The symbols move the units like this.
j883: ξ>j888, σ>j825
j844: ξ>j152, σ>j323
j215: ξ>j262, σ>j721
j381: ξ>j770, σ>j893
j190: ξ>j142, σ>j184
j268: ξ>j323, σ>j50
j876: ξ>j810, σ>j965
j249: ξ>j630, σ>j967
j947: ξ>j470, σ>j419
j704: ξ>j93, σ>j739
j184: ξ>j63, σ>j544
j983: ξ>j56, σ>j767
j615: ξ>j825, σ>j163
j666: ξ>j73, σ>j381
j770: ξ>j721, σ>j767
j965: ξ>j73, σ>j844
j767: ξ>j50, σ>j644
j621: ξ>j844, σ>j268
j50: ξ>j666, σ>j847
j847: ξ>j381, σ>j88
j739: ξ>j589, σ>j947
j159: ξ>j73, σ>j215
j561: ξ>j744, σ>j56
j888: ξ>j190, σ>j705
j923: ξ>j142, σ>j706
j113: ξ>j285, σ>j704
j644: ξ>j744, σ>j369
j874: ξ>j825, σ>j755
j323: ξ>j876, σ>j666
j470: ξ>j219, σ>j630
j589: ξ>j276, σ>j470
j705: ξ>j184, σ>j423
j810: ξ>j249, σ>j749
j394: ξ>j369, σ>j88
j63: ξ>j883, σ>j874
j749: ξ>j191, σ>j844
j994: ξ>j749, σ>j621
j922: ξ>j994, σ>j967
j152: ξ>j922, σ>j876
j544: ξ>j219, σ>j142
j814: ξ>j706, σ>j276
j322: ξ>j464, σ>j744
j93: ξ>j814, σ>j589
j37: ξ>j159, σ>j322
j417: ξ>j419, σ>j884
j44: ξ>j561, σ>j159
j825: ξ>j705, σ>j711
j893: ξ>j44, σ>j268
j721: ξ>j369, σ>j394
j423: ξ>j464, σ>j113
j163: ξ>j721, σ>j923
j605: ξ>j884, σ>j922
j191: ξ>j605, σ>j152
j349: ξ>j73, σ>j965
j276: ξ>j419, σ>j219
j706: ξ>j113, σ>j883
j138: ξ>j63, σ>j80
j884: ξ>j810, σ>j994
j80: ξ>j965, σ>j810
j262: ξ>j322, σ>j644
j142: ξ>j93, σ>j63
j464: ξ>j163, σ>j170
j88: ξ>j893, σ>j73
j219: ξ>j138, σ>j417
j56: ξ>j88, σ>j349
j369: ξ>j721, σ>j113
j755: ξ>j706, σ>j814
j419: ξ>j947, σ>j138
j967: ξ>j621, σ>j983
j36: ξ>j349, σ>j644
j285: ξ>j755, σ>j93
j170: ξ>j923, σ>j883
j630: ξ>j589, σ>j605
j744: ξ>j615, σ>j464
j73: ξ>j323, σ>j262
j711: ξ>j423, σ>j544

In the rows, 414 means zero.

The rows follow the links: the fewer symbols apart two units are, the more alike their rows tend to be.

Each row is also shifted at random along 4 hidden directions that mean nothing.

Some units, each with a row of numbers:
j419
 607   400   363   513   460   339   403   469   399   305   376   357   380   456   415   473   359   345   399   392   495   481   370   477   411   417   349   372   396   454   400   471   432   386   384   380   373   505   556   408   465   493   462   255
j56
 442   350   436   456   455   430   419   421   372   409   471   396   401   385   456   426   433   390   469   478   452   456   415   499   474   391   401   396   453   420   395   403   448   393   404   335   397   406   444   453   328   420   389   346
j704
 363   405   455   458   440   424   445   457   454   404   394   382   395   445   429   423   396   404   414   415   403   446   391   457   397   367   365   406   449   344   476   418   368   429   369   401   411   433   421   386   467   430   436   374
j605
 533   380   423   518   395   342   363   446   334   276   369   304   356   525   423   383   330   352   363   360   446   494   383   511   426   417   341   482   374   396   408   556   432   462   355   485   365   448   542   497   502   441   456   294
j37
 600   417   344   378   369   410   353   434   370   400   454   451   436   438   445   537   462   432   379   400   368   411   424   301   367   507   420   456   362   416   458   453   463   398   467   566   281   457   380   385   373   537   453   390
j369
 388   415   424   370   356   402   394   381   447   455   409   386   427   443   385   442   380   414   401   362   433   502   387   422   380   405   476   479   393   357   463   443   343   424   440   470   401   390   368   377   472   426   389   451
j874
 404   439   418   357   393   412   402   425   428   467   375   496   446   366   407   446   387   411   347   448   332   358   448   301   389   421   423   459   469   314   429   384   360   361   421   437   451   416   340   363   421   382   451   505
j644
 480   386   402   367   367   406   360   416   360   418   453   446   414   417   427   516   419   368   408   397   435   495   420   393   412   455   463   470   410   382   444   450   406   359   463   465   362   416   355   415   368   462   368   434
j262
 483   417   450   385   448   482   486   421   433   463   460   389   456   361   470   370   462   412   495   462   410   400   433   416   406   388   480   375   443   406   396   325   412   480   425   394   407   387   343   389   350   419   410   426
j561
 503   370   432   377   458   473   423   401   350   446   488   455   445   333   434   459   475   411   431   475   374   344   432   359   418   412   429   449   442   326   436   311   404   402   423   414   406   340   325   410   361   431   406   491
j219
 304   396   360   428   469   356   432   385   400   359   362   369   407   429   360   429   386   365   382   337   510   390   372   447   386   394   417   419   367   440   429   425   381   430   394   388   439   456   490   397   510   426   414   367
j163
 306   414   386   416   401   404   378   398   403   395   396   323   413   448   347   398   365   339   355   308   469   437   449   448   314   393   428   494   354   398   399   502   378   384   415   458   381   393   435   401   576   396   427   454
j323
 401   421   407   424   432   452   397   404   420   424   419   404   432   481   451   356   429   461   433   411   418   396   402   493   377   368   432   386   407   515   375   419   460   416   378   387   438   438   488   434   390   394   398   381
j138
 302   394   278   348   368   289   313   366   354   341   374   482   416   503   330   588   397   383   279   289   483   408   365   305   345   509   469   499   296   478   446   507   436   346   457   545   388   519   450   371   489   513   388   417
j322
 521   442   418   359   450   502   491   433   467   464   491   449   449   301   459   366   498   424   515   484   356   353   482   332   453   419   431   314   432   458   406   306   448   445   469   397   375   365   282   382   297   418   418   481
j215
 444   394   425   525   405   400   419   431   393   366   414   225   431   500   466   378   364   370   446   375   514   518   368   564   364   387   411   385   378   448   380   530   452   464   358   427   288   453   555   428   456   465   461   237
j744
 495   352   377   505   430   394   343   447   290   314   433   262   420   469   424   456   358   277   368   330   523   483   450   522   311   402   346   499   395   388   369   547   434   379   374   441   286   449   557   449   554   471   473   318
j983
 256   382   379   405   382   371   346   414   384   363   501   467   360   467   431   492   471   426   445   420   438   478   405   428   515   498   388   387   352   546   412   483   511   327   480   443   350   430   424   470   307   471   341   382
j767
 379   352   439   398   407   421   369   348   357   454   445   386   407   399   356   453   394   403   377   364   444   433   383   473   392   373   451   525   423   303   435   389   333   395   392   402   463   329   405   420   523   385   363   469
j711
 148   406   384   399   384   374   429   353   392   425   374   408   441   392   356   378   417   382   378   358   461   357   422   380   389   451   438   443   368   401   384   458   407   413   425   432   414   414   429   410   463   377   434   449
j893
 210   399   393   371   407   472   397   322   431   473   460   429   415   413   356   391   494   504   418   379   404   351   380   431   367   406   439   412   350   466   423   351   417   428   414   436   433   339   416   393   440   420   367   483
j93
 142   386   447   435   476   447   466   415   442   416   371   341   414   452   388   357   384   403   405   378   436   379   399   496   354   298   390   475   441   305   469   363   309   466   332   373   479   394   437   391   570   365   426   440

Start, symbols taken left to right, then the unit you end at.
Answers are names.
 315   457   453   454   443   446   515   444   484   449   400   374   445   300   430   278   419   380   487   499   408   391   481   419   474   383   387   308   471   405   341   383   414   445   412   308   437   371   399   409   381   319   467   423
ξ σ σ ξ ξ ξ => j142
 424   428   313   375   361   338   337   432   378   343   422   508   401   527   443   527   431   414   380   389   458   457   411   351   427   514   439   393   350   602   392   535   532   347   484   484   374   550   445   434   300   509   370   363
σ σ ξ σ => j152
 524   424   396   382   391   440   410   418   430   453   473   477   439   456   486   457   489   474   474   476   387   416   422   390   434   468   442   330   414   533   399   399   494   384   452   418   365   460   398   419   249   474   382   371
ξ ξ σ σ σ σ => j666
 262   368   406   301   438   457   401   333   322   459   387   422   460   473   370   401   389   416   342   337   443   311   406   409   272   346   556   583   412   333   443   368   337   453   361   437   550   434   368   407   507   359   359   527
ξ ξ σ σ σ ξ => j44
 317   422   366   423   470   395   456   440   471   370   397   412   377   436   391   449   424   395   427   391   452   395   378   417   424   396   380   355   385   474   436   379   416   418   426   373   435   442   427   372   434   444   405   375
ξ ξ σ σ σ => j80
 655   412   404   414   387   430   319   384   342   430   403   423   424   438   397   467   368   481   324   367   362   405   373   424   330   402   402   513   411   334   410   427   377   374   356   483   410   391   480   423   516   430   450   411
ξ ξ ξ ξ => j249
 642   419   437   415   483   407   480   431   447   415   393   442   398   335   398   453   398   400   417   443   374   373   380   355   458   391   400   394   457   294   471   269   349   455   402   366   479   391   353   376   447   414   430   440
σ ξ ξ σ σ => j417
 237   377   440   383   388   416   397   326   389   456   377   285   440   459   317   385   325   372   346   272   501   442   381   503   273   325   511   585   375   254   460   431   268   492   353   455   457   348   419   383   656   366   394   484
σ σ σ σ σ σ => j369
 304   451   460   345   441   493   479   448   508   510   413   507   421   356   424   380   449   466   436   491   305   347   462   349   426   363   415   380   494   369   458   294   375   410   432   373   504   369   279   364   369   354   390   556
σ ξ σ ξ => j888
 193   390   371   490   453   356   468   434   459   311   441   376   316   478   408   376   442   413   480   407   476   446   379   488   528   431   351   327   339   573   428   458   482   440   443   405   375   424   473   458   382   447   386   332
ξ σ ξ ξ ξ σ σ => j755
 501   410   488   395   416   450   425   347   419   500   411   364   424   341   356   385   372   429   396   384   413   412   377   476   365   338   460   480   438   257   435   325   280   435   371   369   487   308   388   390   527   339   388   483
ξ ξ σ σ => j704
 498   427   419   331   482   428   484   373   446   460   355   450   435   315   349   392   395   395   390   394   397   296   389   330   402   366   488   440   428   311   451   237   326   479   414   367   560   365   320   347   486   364   398   529
ξ σ σ σ σ σ => j844
 591   494   459   329   387   450   424   480   524   516   432   595   413   345   471   500   471   491   432   536   232   407   455   228   467   466   387   356   502   344   496   299   392   361   474   440   431   398   204   352   263   427   416   515
ξ ξ ξ ξ σ ξ => j814
 708   367   457   460   472   474   420   393   328   430   423   335   466   358   437   402   401   413   387   439   387   365   386   449   333   351   395   473   467   216   427   350   342   475   327   406   389   376   454   409   506   427   486   375
σ σ ξ ξ => j322
 531   417   428   351   367   428   344   378   375   432   413   502   386   416   398   422   424   494   356   409   322   369   410   329   422   442   420   502   384   367   448   400   414   402   431   498   454   366   337   454   401   392   393   527
σ ξ ξ σ σ σ σ => j666
 413   382   409   389   412   414   397   438   390   413   479   463   422   428   457   486   443   393   450   454   444   473   425   420   465   437   445   401   432   451   411   431   457   362   449   394   390   444   380   432   296   446   355   396
ξ ξ ξ ξ ξ => j810
 362   456   430   384   434   456   466   425   458   439   421   460   412   433   486   309   443   460   495   483   403   388   447   433   452   383   449   322   434   567   362   377   485   450   425   340   497   434   378   449   274   373   368   419
σ ξ ξ σ ξ => j73
 503   419   416   486   503   395   494   457   471   364   402   365   393   378   424   405   402   384   464   433   467   437   379   475   465   369   360   322   419   442   408   352   408   428   389   318   430   438   459   395   415   451   426   316
σ σ σ σ ξ => j249
 429   451   439   376   414   469   445   415   444   448   416   478   408   431   459   321   444   480   449   462   350   368   447   385   438   384   451   384   433   496   389   360   456   445   427   391   499   419   361   438   303   365   374   458
σ ξ ξ ξ ξ σ => j605
